29.1	16.5	10.0	-35.5	-4.3	32.8	24.9	-13.6
26.2	0.1	3.1	5.5	7.5	17.2	19.6	-16.8
54.0	-7.2	2.5	-12.3	-24.8	55.2	23.3	-13.2
26.5	-8.2	3.4	19.6	-7.0	22.3	14.8	-8.9
35.9	-1.1	-3.7	-16.7	-4.9	37.5	18.1	-12.4
27.3	1.1	23.9	-40.1	10.7	5.2	-3.6	-10.1
66.7	5.0	-4.1	-10.7	13.6	69.8	40.7	-37.6
15.2	36.2	-0.2	-31.8	-34.1	58.2	9.5	22.7
->
29.1	26.2	54.0	26.5	35.9	27.3	66.7	15.2
16.5	0.1	-7.2	-8.2	-1.1	1.1	5.0	36.2
10.0	3.1	2.5	3.4	-3.7	23.9	-4.1	-0.2
-35.5	5.5	-12.3	19.6	-16.7	-40.1	-10.7	-31.8
-4.3	7.5	-24.8	-7.0	-4.9	10.7	13.6	-34.1
32.8	17.2	55.2	22.3	37.5	5.2	69.8	58.2
24.9	19.6	23.3	14.8	18.1	-3.6	40.7	9.5
-13.6	-16.8	-13.2	-8.9	-12.4	-10.1	-37.6	22.7

0.2	-2.2	6.8	12.4	-0.2	-0.4	-0.1	0.2	-4.8	1.0
9.4	-12.3	-51.9	-70.5	-1.3	23.2	3.6	3.7	-46.0	6.7
->
0.2	9.4
-2.2	-12.3
6.8	-51.9
12.4	-70.5
-0.2	-1.3
-0.4	23.2
-0.1	3.6
0.2	3.7
-4.8	-46.0
1.0	6.7

0.0	-6.7	-11.5	7.4	13.4	11.0	5.9	64.1	-19.3	-1.6	16.6
0.0	35.2	32.1	23.1	-12.9	-22.1	5.9	2.4	-1.6	-1.6	4.1
-19.3	-6.7	-3.4	7.4	13.4	1.8	19.3	-54.1	11.6	-1.6	-10.6
13.3	-6.7	3.2	7.4	13.4	4.9	1.9	52.7	-29.4	-1.6	16.6
19.8	-15.4	3.2	-24.1	13.4	22.8	-18.9	-14.3	-19.3	-1.6	18.6
15.4	-6.7	3.2	7.4	2.9	4.9	-22.3	59.7	-19.3	-1.6	16.6
-1.3	6.8	35.6	7.4	13.4	8.5	15.4	-40.4	-19.3	-1.6	16.6
->
0.0	0.0	-19.3	13.3	19.8	15.4	-1.3
-6.7	35.2	-6.7	-6.7	-15.4	-6.7	6.8
-11.5	32.1	-3.4	3.2	3.2	3.2	35.6
7.4	23.1	7.4	7.4	-24.1	7.4	7.4
13.4	-12.9	13.4	13.4	13.4	2.9	13.4
11.0	-22.1	1.8	4.9	22.8	4.9	8.5
5.9	5.9	19.3	1.9	-18.9	-22.3	15.4
64.1	2.4	-54.1	52.7	-14.3	59.7	-40.4
-19.3	-1.6	11.6	-29.4	-19.3	-19.3	-19.3
-1.6	-1.6	-1.6	-1.6	-1.6	-1.6	-1.6
16.6	4.1	-10.6	16.6	18.6	16.6	16.6

4.5	14.3	-4.4	5.9	-11.1	42.2	70.0	21.1	-5.6	3.8	4.8	1.3	-2.6	8.6	-11.3	-13.1
1.7	-4.5	2.2	1.0	32.5	69.0	6.7	-8.2	2.5	-3.1	0.4	0.1	2.5	-3.6	1.7	3.3
-14.1	-8.0	3.1	41.2	54.2	-2.2	8.7	-2.8	-0.6	10.2	-15.7	-3.4	-7.4	0.0	8.6	17.2
8.2	5.1	-0.8	5.1	-1.6	4.6	1.1	58.8	45.3	-2.6	9.0	0.8	3.1	1.2	-6.2	-8.8
->
4.5	1.7	-14.1	8.2
14.3	-4.5	-8.0	5.1
-4.4	2.2	3.1	-0.8
5.9	1.0	41.2	5.1
-11.1	32.5	54.2	-1.6
42.2	69.0	-2.2	4.6
70.0	6.7	8.7	1.1
21.1	-8.2	-2.8	58.8
-5.6	2.5	-0.6	45.3
3.8	-3.1	10.2	-2.6
4.8	0.4	-15.7	9.0
1.3	0.1	-3.4	0.8
-2.6	2.5	-7.4	3.1
8.6	-3.6	0.0	1.2
-11.3	1.7	8.6	-6.2
-13.1	3.3	17.2	-8.8

17.4	-19.4	21.4
37.8	2.1	-9.0
43.0	7.2	-9.2
55.2	-3.8	6.6
21.5	-1.8	22.4
6.2	-4.2	-25.0
-55.4	-1.7	-15.0
2.3	-15.4	16.2
-39.9	-1.3	3.6
-1.3	-13.1	29.6
->
17.4	37.8	43.0	55.2	21.5	6.2	-55.4	2.3	-39.9	-1.3
-19.4	2.1	7.2	-3.8	-1.8	-4.2	-1.7	-15.4	-1.3	-13.1
21.4	-9.0	-9.2	6.6	22.4	-25.0	-15.0	16.2	3.6	29.6

3.7	-21.2	67.0	-2.2	55.6	23.3	10.4	27.8	16.3	-11.7	-8.1	-22.9	40.7
17.3	-16.1	29.9	10.0	13.6	11.9	2.9	21.6	12.5	-17.0	-27.4	14.5	19.7
->
3.7	17.3
-21.2	-16.1
67.0	29.9
-2.2	10.0
55.6	13.6
23.3	11.9
10.4	2.9
27.8	21.6
16.3	12.5
-11.7	-17.0
-8.1	-27.4
-22.9	14.5
40.7	19.7

-54.8	47.0	-18.6
-26.0	-51.7	28.3
-35.4	16.0	-10.0
-28.3	32.1	-31.3
-24.9	-34.3	-1.3
5.7	-23.9	23.8
5.6	-24.5	23.1
->
-54.8	-26.0	-35.4	-28.3	-24.9	5.7	5.6
47.0	-51.7	16.0	32.1	-34.3	-23.9	-24.5
-18.6	28.3	-10.0	-31.3	-1.3	23.8	23.1
